Below are the code and all the weights of a small trained network. Each question names an input and a class and asks about switching units off, where a switched-off unit gives its printed mean instead of its output.

import numpy as np


def w(rows, s, z=0):
    codes = np.array(rows[::2]) - 128.0
    scale = np.full(codes.shape[1], s)
    scale[-1] = z or s
    return codes * scale


def f(y):
    return y / 2 * (1 + np.tanh(0.7978845608 * (y + 0.044715 * y**3)))


def log_softmax(a):
    a = a - a.max(-1, keepdims=True)
    return a - np.log(np.exp(a).sum(-1, keepdims=True))


def net(x, mask):
    res = np.array(x, float).reshape(1, 4) / 4 @ E
    y = f(res @ A[0][:, :-1].T + A[0][:, -1])
    res = res + np.where(mask, y, B[0][:, -1]) @ B[0][:, :-1]
    return log_softmax(res[-1] @ U[:, :-1].T + U[:, -1])


A, B = {}, {}
E = w([
[121,128,3],'x0',
[198,191,117],'x1',
[126,128,128],'x2',
[60,194,149],'x3',
],0.016)
A[0] = w([
[110,121,133,55],'N0',
[130,202,174,141],'N1',
[86,88,98,163],'N2',
[144,86,75,140],'N3',
[170,144,129,128],'N4',
[165,173,95,154],'N5',
[68,134,128,142],'N6',
[168,95,121,253],'N7',
[109,159,187,134],'N8',
[164,101,156,145],'N9',
[95,178,4,209],'N10',
[103,169,81,19],'N11',
],0.017,0.0052)
B[0] = w([
[127,140,138,129],'N0',
[166,182,78,199],'N1',
[46,150,117,172],'N2',
[123,129,78,182],'N3',
[254,176,135,155],'N4',
[211,46,151,178],'N5',
[49,146,172,170],'N6',
[189,92,109,178],'N7',
[118,160,105,194],'N8',
[176,77,196,161],'N9',
[70,16,128,255],'N10',
[128,92,201,161],'N11',
],0.011,0.019)
U = w([
[147,82,175,247],'0',
[192,132,175,69],'1',
[112,184,180,99],'2',
[168,201,51,117],'3',
[121,127,6,89],'4',
[168,83,97,48],'5',
[104,100,143,63],'6',
],0.017,0.013)

Each question gives the input, the list of numbers given to net, and the class t.
The units are the neurons (one row each of A and B). Each row of codes is followed by its name. A weight is (code - 128) times the scale printed after its matrix; where a second scale follows, it is the last column's (A, B and U).
mask holds one flag per neuron, in row order. A switched-off neuron (its flag False) gives its mean, the last column of its row in B, instead of its output. The means were averaged over made-up inputs and are rounded, as every weight is.
A unit's drop is (log p(t) with every unit on - log p(t) with that unit switched off) / (log p(t) with every unit on - log p(t) with every unit switched off).
The circuit of an input: a set's keep is (log p(t) with only the set's units on - log p(t) with every unit switched off) / (log p(t) with every unit on - log p(t) with every unit switched off). Starting from all 12 units, units are removed one at a time, each time the one whose removal leaves the highest keep (on an exact tie, the one counted first), for as long as the keep stays at least 0.8.
units of the circuit, in order: the units of the circuit, biggest drop first
top k neurons: the k neurons with the biggest drops, biggest first
drop when u is switched off: that unit's drop, to one decimal
input [-1,1,3,-8], class 1: units of the circuit, in order	[N10]
input [-2,-1,6,1], class 2: units of the circuit, in order	[N10, N5]
input [2,-1,-3,-3], class 4: units of the circuit, in order	[N11, N5]
input [5,5,-4,1], class 0: units of the circuit, in order	[N11, N1]
input [8,1,4,-2], class 5: units of the circuit, in order	[N5, N10]
input [-8,1,2,2], class 3: units of the circuit, in order	[N1, N10]
input [-1,6,7,-6], class 1: top 2 neurons	[N10, N4]
input [2,-7,5,0], class 4: top 3 neurons	[N11, N9, N5]
input [5,2,6,-5], class 5: top 3 neurons	[N5, N1, N10]
input [0,1,1,-3], class 1: top 2 neurons	[N10, N2]
input [4,6,1,0], class 5: top 2 neurons	[N6, N9]
input [6,2,2,-3], class 5: top 2 neurons	[N5, N10]
input [5,8,-1,1], class 0: top 2 neurons	[N11, N10]
input [6,2,-8,-6], class 5: units of the circuit, in order	[N5]
input [6,-1,0,2], class 6: top 2 neurons	[N10, N11]
input [1,-3,-6,2], class 6: top 3 neurons	[N1, N5, N4]
input [-7,0,-1,8], class 2: top 2 neurons	[N6, N3]
input [-6,1,-5,-7], class 1: top 2 neurons	[N10, N4]
input [-7,1,0,-3], class 1: drop when N10 is switched off	0.5
input [-2,2,-6,-2], class 1: units of the circuit, in order	[N10]
input [8,6,0,-5], class 5: drop when N5 is switched off	0.1
input [6,2,-2,6], class 0: drop when N11 is switched off	0.1
